Below is a small trained network, with its code and all its weights. Each question gives an input and a class and asks what happens when units are switched off, that is, made to give their printed mean instead of their output.

import numpy as np


def w(rows, s, z=0):
    codes = np.array(rows[::2]) - 128.0
    scale = np.full(codes.shape[1], s)
    scale[-1] = z or s
    return codes * scale


def norm(h):
    return h / np.sqrt((h * h).mean(-1, keepdims=True) + 1e-5)


def f(y):
    return np.maximum(y, 0)


def log_softmax(a):
    a = a - a.max(-1, keepdims=True)
    return a - np.log(np.exp(a).sum(-1, keepdims=True))


def net(x, mask):
    res = np.array(x, float).reshape(1, 5) / 4 @ E
    u = 0
    for l in range(2):
        y = f(norm(res) @ A[l][:, :-1].T + A[l][:, -1])
        res = res + np.where(mask[u : u + 16], y, B[l][:, -1]) @ B[l][:, :-1]
        u += 16
    return log_softmax(norm(res)[-1] @ U[:, :-1].T + U[:, -1])


A, B = {}, {}
E = w([
[99,98,146,119,116,185,126,209,89],'x0',
[209,187,57,139,126,206,37,108,77],'x1',
[159,77,84,199,139,15,109,158,13],'x2',
[139,117,111,5,142,74,95,141,123],'x3',
[130,210,182,126,132,94,104,162,112],'x4',
],0.014)
A[0] = w([
[118,125,115,83,128,123,112,132,129,61],'L0N1',
[108,118,153,89,125,211,137,215,122,80],'L0N2',
[100,113,188,99,128,129,169,127,209,121],'L0N3',
[154,183,98,89,126,208,107,103,142,109],'L0N4',
[112,133,140,178,127,152,132,133,141,81],'L0N5',
[125,49,95,91,117,193,140,77,171,84],'L0N6',
[125,80,96,108,127,153,130,97,146,71],'L0N7',
[122,113,139,89,119,171,131,183,116,65],'L0N8',
[119,238,198,105,121,130,121,162,147,71],'L0N9',
[110,159,158,195,121,194,150,103,176,93],'L0N10',
[134,179,147,116,121,101,115,144,136,83],'L0N11',
[138,191,121,106,126,89,141,3,199,77],'L0N12',
[129,115,103,97,129,98,121,140,105,114],'L0N13',
[128,137,123,2,129,139,118,123,157,92],'L0N14',
[117,147,152,72,130,195,129,108,183,12],'L0N15',
[114,118,137,123,118,148,119,156,127,69],'L0N16',
],0.027,0.011)
B[0] = w([
[178,125,167,118,140,121,138,96,119,147],'L0N1',
[129,20,152,174,176,164,39,153,179,211],'L0N2',
[11,133,147,71,65,113,110,92,68,250],'L0N3',
[36,155,137,69,71,146,69,81,31,240],'L0N4',
[202,124,171,91,154,89,138,87,143,166],'L0N5',
[120,143,70,149,245,139,218,162,87,216],'L0N6',
[121,178,126,166,209,127,146,151,104,164],'L0N7',
[135,67,142,128,172,135,56,143,148,167],'L0N8',
[118,152,52,156,247,148,232,161,103,218],'L0N9',
[239,168,212,101,109,127,181,89,156,232],'L0N10',
[120,123,118,128,191,141,163,127,71,158],'L0N11',
[132,6,150,159,186,171,25,173,191,240],'L0N12',
[187,144,160,103,118,82,141,93,122,161],'L0N13',
[238,180,237,133,101,123,189,57,158,227],'L0N14',
[132,166,5,96,19,152,171,213,231,218],'L0N15',
[131,95,132,137,141,134,100,135,153,142],'L0N16',
],0.032,0.019)
A[1] = w([
[103,165,114,126,112,130,76,104,108,76],'L1N1',
[67,131,111,85,90,147,117,95,89,159],'L1N2',
[111,56,108,191,155,141,28,165,196,51],'L1N3',
[92,184,47,110,55,156,142,150,233,3],'L1N4',
[106,165,48,182,213,102,202,151,124,40],'L1N5',
[114,125,112,177,152,125,97,90,186,84],'L1N6',
[110,150,100,109,83,162,86,102,53,76],'L1N7',
[156,128,103,176,78,11,110,135,125,97],'L1N8',
[178,159,196,219,60,155,172,120,154,93],'L1N9',
[4,94,151,96,73,68,136,124,106,86],'L1N10',
[90,171,128,169,187,119,134,116,119,30],'L1N11',
[116,196,74,115,84,139,49,114,61,109],'L1N12',
[38,138,155,116,89,72,161,144,113,80],'L1N13',
[100,101,116,125,109,97,134,127,136,103],'L1N14',
[225,181,180,124,97,107,152,101,173,44],'L1N15',
[153,126,72,192,71,13,103,172,98,7],'L1N16',
],0.023,0.0047)
B[1] = w([
[86,143,130,127,151,101,105,89,160,151],'L1N1',
[50,139,154,221,79,71,157,122,122,205],'L1N2',
[143,52,151,199,102,123,59,182,147,237],'L1N3',
[146,94,56,148,3,79,129,202,43,194],'L1N4',
[129,170,83,212,189,82,158,161,65,222],'L1N5',
[141,121,132,88,110,133,67,148,99,153],'L1N6',
[61,92,119,145,129,43,134,66,156,184],'L1N7',
[96,178,89,117,65,236,175,170,194,186],'L1N8',
[188,131,150,72,146,69,131,105,148,188],'L1N9',
[94,173,72,129,173,99,31,33,129,208],'L1N10',
[100,141,119,138,109,143,170,156,131,171],'L1N11',
[68,145,125,82,184,92,81,83,159,184],'L1N12',
[119,177,127,137,143,126,38,63,102,179],'L1N13',
[106,120,130,86,151,133,124,109,129,142],'L1N14',
[185,178,179,212,61,79,130,111,123,253],'L1N15',
[136,90,56,43,51,181,157,191,113,177],'L1N16',
],0.03,0.012)
U = w([
[115,151,84,84,41,170,158,168,139,202],'0',
[217,173,218,101,142,85,141,60,158,164],'1',
[125,25,152,154,185,144,28,167,169,130],'2',
[25,167,113,106,140,85,66,42,107,151],'3',
[131,165,72,172,248,127,195,176,63,2],'4',
[123,134,167,177,124,122,127,145,109,200],'5',
],0.015,0.0021)

Each question gives the input, the list of numbers given to net, and the class t.
The units are the neurons (one row each of A and B). Each row of codes is followed by its name. A weight is (code - 128) times the scale printed after its matrix; where a second scale follows, it is the last column's (A, B and U).
mask holds one flag per neuron, layer by layer. A switched-off neuron (its flag False) gives its mean, the last column of its row in B, instead of its output. The means were averaged over made-up inputs and are rounded, as every weight is.
A unit's drop is (log p(t) with every unit on - log p(t) with that unit switched off) / (log p(t) with every unit on - log p(t) with every unit switched off).
The circuit of an input: a set's keep is (log p(t) with only the set's units on - log p(t) with every unit switched off) / (log p(t) with every unit on - log p(t) with every unit switched off). Starting from the 12 units with the biggest drops (on a tie, the unit counted first), units are removed one at a time, each time the one whose removal leaves the highest keep (on an exact tie, the one counted first), for as long as the keep stays at least 0.8.
units of the circuit, in order: the units of the circuit, biggest drop first
top k neurons: the k neurons with the biggest drops, biggest first
k most important neurons of layer l: the k neurons of layer l with the biggest drops, biggest first
input [-1,-7,-5,-2,3], class 3: top 2 neurons -> [L0N3, L1N10]
input [-7,6,5,-2,-3], class 2: top 2 neurons -> [L0N3, L0N14]
input [-7,0,2,-7,0], class 1: top 2 neurons -> [L0N10, L0N2]
input [-3,-7,-5,-2,1], class 3: units of the circuit, in order -> [L0N3]
input [0,-3,-3,-4,1], class 1: top 3 neurons -> [L0N10, L0N4, L0N5]
input [0,2,5,6,4], class 1: top 2 neurons -> [L0N3, L0N4]
input [4,7,-7,4,6], class 0: 2 most important neurons of layer 0 -> [L0N15, L0N3]
input [-8,5,1,-7,-1], class 2: top 2 neurons -> [L0N12, L0N14]
input [4,-7,5,1,6], class 3: top 2 neurons -> [L0N14, L0N10]
input [-3,6,4,-4,-1], class 3: top 2 neurons -> [L0N12, L0N14]
input [-6,-2,-5,2,-8], class 4: 3 most important neurons of layer 0 -> [L0N6, L0N7, L0N2]
input [4,6,5,-7,-4], class 1: top 4 neurons -> [L0N3, L0N12, L0N4, L0N9]
input [-6,-7,3,-5,4], class 3: top 2 neurons -> [L0N2, L0N14]
input [4,8,-5,8,-3], class 1: top 2 neurons -> [L0N14, L0N3]
input [4,-1,6,-4,-8], class 4: top 2 neurons -> [L0N4, L0N3]
input [3,8,1,5,-7], class 3: top neuron -> [L0N4]
input [4,5,4,-5,2], class 1: 3 most important neurons of layer 0 -> [L0N12, L0N9, L0N6]
input [0,-4,2,5,-6], class 4: top 4 neurons -> [L0N6, L0N10, L0N7, L1N5]
input [-3,5,-7,-7,2], class 0: 3 most important neurons of layer 0 -> [L0N15, L0N14, L0N4]
input [-3,-1,2,-6,8], class 4: units of the circuit, in order -> [L0N9]
input [7,-1,-6,4,5], class 2: 2 most important neurons of layer 0 -> [L0N2, L0N8]
input [1,5,6,4,-1], class 0: 4 most important neurons of layer 0 -> [L0N4, L0N3, L0N14, L0N10]
input [6,-3,-3,7,-8], class 4: 4 most important neurons of layer 0 -> [L0N6, L0N7, L0N10, L0N12]
input [-8,2,-6,7,-8], class 2: 3 most important neurons of layer 0 -> [L0N12, L0N9, L0N10]
input [6,-8,-2,5,6], class 3: 2 most important neurons of layer 0 -> [L0N3, L0N12]
input [7,-7,8,7,5], class 0: 2 most important neurons of layer 0 -> [L0N4, L0N3]
input [-4,6,5,-5,-8], class 4: 3 most important neurons of layer 0 -> [L0N3, L0N12, L0N4]
